Here is a tiny trained network, its code and every weight. The questions are about switching its units off for an input and a class, where a switched-off unit gives its printed mean instead of its output.

import numpy as np


def w(rows, s, z=0):
    codes = np.array(rows[::2]) - 128.0
    scale = np.full(codes.shape[1], s)
    scale[-1] = z or s
    return codes * scale


def f(y):
    return np.maximum(y, 0)


def log_softmax(a):
    a = a - a.max(-1, keepdims=True)
    return a - np.log(np.exp(a).sum(-1, keepdims=True))


def net(x, mask):
    res = np.array(x, float).reshape(1, 6) / 4 @ E
    y = f(res @ A[0][:, :-1].T + A[0][:, -1])
    res = res + np.where(mask, y, B[0][:, -1]) @ B[0][:, :-1]
    return log_softmax(res[-1] @ U[:, :-1].T + U[:, -1])


A, B = {}, {}
E = w([
[177,254,172,232,207],'x0',
[124,125,123,128,136],'x1',
[31,100,250,184,149],'x2',
[85,226,182,50,180],'x3',
[133,129,138,125,119],'x4',
[141,131,141,127,109],'x5',
],0.0077)
A[0] = w([
[166,87,134,209,88,135],'neuron 1',
[133,195,159,49,130,41],'neuron 2',
[216,195,125,174,157,100],'neuron 3',
[159,194,152,195,171,95],'neuron 4',
[87,71,191,165,148,226],'neuron 5',
[152,167,45,124,122,4],'neuron 6',
[147,137,134,181,153,136],'neuron 7',
[251,126,69,79,144,119],'neuron 8',
[160,153,118,187,126,71],'neuron 9',
[163,72,80,190,121,75],'neuron 10',
[181,89,108,228,84,94],'neuron 11',
[202,138,131,93,157,77],'neuron 12',
],0.011,0.0031)
B[0] = w([
[66,181,65,146,172,207],'neuron 1',
[73,209,164,73,94,201],'neuron 2',
[130,80,102,93,61,245],'neuron 3',
[160,97,105,113,30,254],'neuron 4',
[235,98,130,118,199,245],'neuron 5',
[92,97,214,204,122,181],'neuron 6',
[201,92,136,43,81,190],'neuron 7',
[190,80,224,146,205,240],'neuron 8',
[127,87,144,62,42,180],'neuron 9',
[12,160,82,131,117,202],'neuron 10',
[77,247,148,113,127,218],'neuron 11',
[106,186,254,171,162,170],'neuron 12',
],0.0071,0.0076)
U = w([
[153,126,118,102,144,254],'0',
[147,32,95,27,53,58],'1',
[36,253,140,129,149,76],'2',
[181,88,213,203,208,72],'3',
],0.011,0.008)

Each question gives the input, the list of numbers given to net, and the class t.
The units are the neurons (one row each of A and B). Each row of codes is followed by its name. A weight is (code - 128) times the scale printed after its matrix; where a second scale follows, it is the last column's (A, B and U).
mask holds one flag per neuron, in row order. A switched-off neuron (its flag False) gives its mean, the last column of its row in B, instead of its output. The means were averaged over made-up inputs and are rounded, as every weight is.
A unit's drop is (log p(t) with every unit on - log p(t) with that unit switched off) / (log p(t) with every unit on - log p(t) with every unit switched off).
The circuit of an input: a set's keep is (log p(t) with only the set's units on - log p(t) with every unit switched off) / (log p(t) with every unit on - log p(t) with every unit switched off). Starting from all 12 units, units are removed one at a time, each time the one whose removal leaves the highest keep (on an exact tie, the one counted first), for as long as the keep stays at least 0.8.
units of the circuit, in order: the units of the circuit, biggest drop first
unit that matters most: the unit with the biggest drop
k most important neurons: the k neurons with the biggest drops, biggest first
drop when u is switched off: that unit's drop, to one decimal
input [0,-6,-6,-2,3,-7], class 3: units of the circuit, in order -> (neuron 8; neuron 6)
input [7,-7,7,-1,-6,-2], class 1: units of the circuit, in order -> (neuron 4; neuron 7; neuron 9)
input [-2,-7,6,5,0,0], class 3: unit that matters most -> neuron 5
input [4,-5,-8,-4,-2,-2], class 3: 3 most important neurons -> (neuron 8; neuron 6; neuron 12)
input [1,1,1,-6,-1,-7], class 2: units of the circuit, in order -> (neuron 11; neuron 10)
input [8,-1,8,-6,5,-8], class 1: 2 most important neurons -> (neuron 4; neuron 7)
input [-4,6,5,-8,-5,-8], class 2: 2 most important neurons -> (neuron 11; neuron 10)
input [-3,-5,0,-5,7,8], class 0: 2 most important neurons -> (neuron 2; neuron 12)
input [7,8,-7,-7,0,7], class 1: 4 most important neurons -> (neuron 3; neuron 9; neuron 7; neuron 4)
input [-4,8,-4,-7,-7,3], class 0: 2 most important neurons -> (neuron 8; neuron 2)
input [3,8,-5,-5,-2,8], class 2: 4 most important neurons -> (neuron 11; neuron 10; neuron 5; neuron 1)
input [5,8,-4,2,-1,-2], class 1: units of the circuit, in order -> (neuron 3; neuron 4)
input [-4,2,-7,-6,-4,-2], class 3: units of the circuit, in order -> (neuron 8; neuron 6)
input [1,3,-8,-1,6,-1], class 3: units of the circuit, in order -> (neuron 8)
input [1,-5,6,-8,-3,-2], class 2: 2 most important neurons -> (neuron 11; neuron 1)
input [4,5,5,4,-8,5], class 0: 2 most important neurons -> (neuron 8; neuron 4)
input [1,2,-8,-5,3,-4], class 3: 2 most important neurons -> (neuron 8; neuron 6)
input [8,-8,-5,-6,-6,-5], class 1: 4 most important neurons -> (neuron 3; neuron 9; neuron 4; neuron 7)
input [-6,0,-2,-8,-2,2], class 2: units of the circuit, in order -> (neuron 11; neuron 10; neuron 1)
input [8,3,-4,-5,-3,-7], class 1: unit that matters most -> neuron 3
input [3,8,8,6,7,-1], class 3: 3 most important neurons -> (neuron 5; neuron 11; neuron 10)
input [-5,-3,-7,-6,-7,8], class 0: 2 most important neurons -> (neuron 8; neuron 10)
input [3,-8,1,-6,-5,6], class 2: drop when neuron 11 is switched off -> 0.6
input [5,-6,0,2,4,1], class 1: drop when neuron 4 is switched off -> 0.1
input [1,4,-1,-5,4,-1], class 2: drop when neuron 5 is switched off -> 0.1
